Below is a small trained network, with its code and all its weights. Each question gives an input and a class and asks what happens when units are switched off, that is, made to give their printed mean instead of their output.

import numpy as np


def w(rows, s, z=0):
    codes = np.array(rows[::2]) - 128.0
    scale = np.full(codes.shape[1], s)
    scale[-1] = z or s
    return codes * scale


def norm(h):
    return h / np.sqrt((h * h).mean(-1, keepdims=True) + 1e-5)


def f(y):
    return y / 2 * (1 + np.tanh(0.7978845608 * (y + 0.044715 * y**3)))


def log_softmax(a):
    a = a - a.max(-1, keepdims=True)
    return a - np.log(np.exp(a).sum(-1, keepdims=True))


def net(x, mask):
    res = np.array(x, float).reshape(1, 8) / 4 @ E
    u = 0
    for l in range(4):
        y = f(norm(res) @ A[l][:, :-1].T + A[l][:, -1])
        res = res + np.where(mask[u : u + 4], y, B[l][:, -1]) @ B[l][:, :-1]
        u += 4
    return log_softmax(norm(res)[-1] @ U[:, :-1].T + U[:, -1])


A, B = {}, {}
E = w([
[124,134,128,138,132,121,131,132],'x0',
[129,126,131,129,131,132,125,132],'x1',
[71,149,161,82,95,114,119,219],'x2',
[98,99,3,152,99,199,153,156],'x3',
[126,130,127,132,128,125,128,129],'x4',
[60,13,222,201,107,150,129,106],'x5',
[99,72,75,127,176,87,81,133],'x6',
[121,135,122,135,124,112,136,124],'x7',
],0.0053)
A[0] = w([
[119,206,173,151,80,200,215,138,59],'L0N0',
[117,143,169,91,52,128,183,242,5],'L0N1',
[121,94,47,165,59,169,131,182,126],'L0N2',
[50,92,52,112,253,72,119,125,64],'L0N3',
],0.0051,0.0024)
B[0] = w([
[191,161,143,93,21,220,175,65,187],'L0N0',
[77,208,142,112,254,196,8,42,183],'L0N1',
[120,134,215,129,160,99,235,191,252],'L0N2',
[167,103,104,80,44,182,59,79,190],'L0N3',
],0.0061,0.0027)
A[1] = w([
[49,103,80,124,122,143,39,126,164],'L1N0',
[1,159,115,69,84,133,71,176,67],'L1N1',
[203,96,111,171,163,130,204,74,20],'L1N2',
[210,116,85,209,146,140,140,51,1],'L1N3',
],0.0053,0.0021)
B[1] = w([
[109,172,109,93,62,144,71,24,231],'L1N0',
[93,144,107,124,201,174,37,44,250],'L1N1',
[46,241,218,36,165,144,73,165,193],'L1N2',
[3,215,117,80,208,214,55,109,191],'L1N3',
],0.0067,0.0015)
A[2] = w([
[191,163,198,122,119,3,115,86,35],'L2N0',
[204,196,60,78,145,119,95,184,122],'L2N1',
[66,133,31,156,101,179,193,160,86],'L2N2',
[104,147,94,98,224,152,163,26,2],'L2N3',
],0.0063,0.0015)
B[2] = w([
[155,80,155,62,139,155,135,208,203],'L2N0',
[51,77,116,252,147,56,183,93,255],'L2N1',
[193,80,254,42,168,88,71,210,232],'L2N2',
[93,125,177,130,135,139,62,166,185],'L2N3',
],0.0091,0.0036)
A[3] = w([
[9,70,214,91,157,166,134,75,35],'L3N0',
[109,44,174,255,12,159,80,144,96],'L3N1',
[189,12,101,117,112,51,7,103,222],'L3N2',
[107,161,160,136,42,146,205,71,253],'L3N3',
],0.0048,0.0031)
B[3] = w([
[33,200,62,163,203,93,151,170,218],'L3N0',
[192,151,85,220,146,1,183,82,178],'L3N1',
[208,176,86,67,54,209,153,159,255],'L3N2',
[171,88,29,107,96,129,96,35,195],'L3N3',
],0.0073,0.0039)
U = w([
[21,188,146,102,188,157,70,95,57],'0',
[188,53,194,59,123,120,171,229,83],'1',
[122,88,60,212,122,9,211,90,61],'2',
[181,126,95,91,26,187,126,64,254],'3',
],0.014,0.0037)

Each question gives the input, the list of numbers given to net, and the class t.
The units are the neurons (one row each of A and B). Each row of codes is followed by its name. A weight is (code - 128) times the scale printed after its matrix; where a second scale follows, it is the last column's (A, B and U).
mask holds one flag per neuron, layer by layer. A switched-off neuron (its flag False) gives its mean, the last column of its row in B, instead of its output. The means were averaged over made-up inputs and are rounded, as every weight is.
A unit's drop is (log p(t) with every unit on - log p(t) with that unit switched off) / (log p(t) with every unit on - log p(t) with every unit switched off).
The circuit of an input: a set's keep is (log p(t) with only the set's units on - log p(t) with every unit switched off) / (log p(t) with every unit on - log p(t) with every unit switched off). Starting from the 12 units with the biggest drops (on a tie, the unit counted first), units are removed one at a time, each time the one whose removal leaves the highest keep (on an exact tie, the one counted first), for as long as the keep stays at least 0.8.
circuit, biggest first: the units of the circuit, biggest drop first
top k neurons: the k neurons with the biggest drops, biggest first
top k neurons in layer l: the k neurons of layer l with the biggest drops, biggest first
drop when u is switched off: that unit's drop, to one decimal
input [-5,-3,-8,-7,-5,-8,-4,-5], class 0: top 2 neurons : [L1N3; L2N2]
input [4,2,7,2,-8,0,-2,-2], class 0: circuit, biggest first : [L0N1]
input [6,-6,2,7,6,5,-3,8], class 1: top 2 neurons : [L2N2; L2N1]
input [1,-2,-5,2,8,-2,6,-7], class 3: top 2 neurons in layer 1 : [L1N1; L1N0]
input [-4,-1,-5,6,4,-2,2,2], class 1: top 4 neurons : [L2N2; L0N1; L1N1; L0N2]
input [1,-7,-4,1,-6,-5,-1,-2], class 2: top 3 neurons : [L2N1; L1N1; L0N1]
input [5,6,2,-6,-4,6,-8,-4], class 3: circuit, biggest first : [L2N2; L3N3]
input [-5,-5,8,3,6,7,-4,-4], class 0: top 2 neurons : [L0N1; L1N1]
input [-1,4,-7,-7,-2,2,-5,-7], class 0: top 4 neurons : [L1N3; L0N2; L1N2; L2N2]
input [-5,0,-2,5,7,3,-1,-4], class 1: top 2 neurons : [L2N1; L2N2]
input [-1,1,2,5,-7,1,5,1], class 1: top 2 neurons : [L0N2; L2N2]
input [7,6,5,7,-5,8,-1,3], class 2: top 2 neurons : [L3N1; L2N0]
input [-3,0,7,2,-1,7,-7,2], class 0: top 3 neurons : [L0N1; L2N1; L3N0]
input [-1,-1,-5,-3,-3,-7,0,-2], class 2: circuit, biggest first : [L2N1]
input [4,4,-5,-6,3,-7,-3,0], class 2: top 4 neurons : [L2N1; L2N2; L0N2; L3N2]
input [1,-1,-7,6,7,-8,-7,0], class 2: top 2 neurons in layer 1 : [L1N1; L1N0]
input [0,4,-7,4,7,2,8,-1], class 3: top 3 neurons in layer 0 : [L0N3; L0N1; L0N0]
input [-1,7,-3,-5,0,-1,7,6], class 3: top 2 neurons in layer 0 : [L0N3; L0N2]
input [4,-5,6,5,-4,4,-7,-6], class 3: top 2 neurons in layer 0 : [L0N0; L0N1]
input [-6,2,-2,-8,5,-8,3,8], class 1: circuit, biggest first : [L2N0]
input [-3,5,-6,-1,5,-4,1,-4], class 0: drop when L1N3 is switched off : 2.0
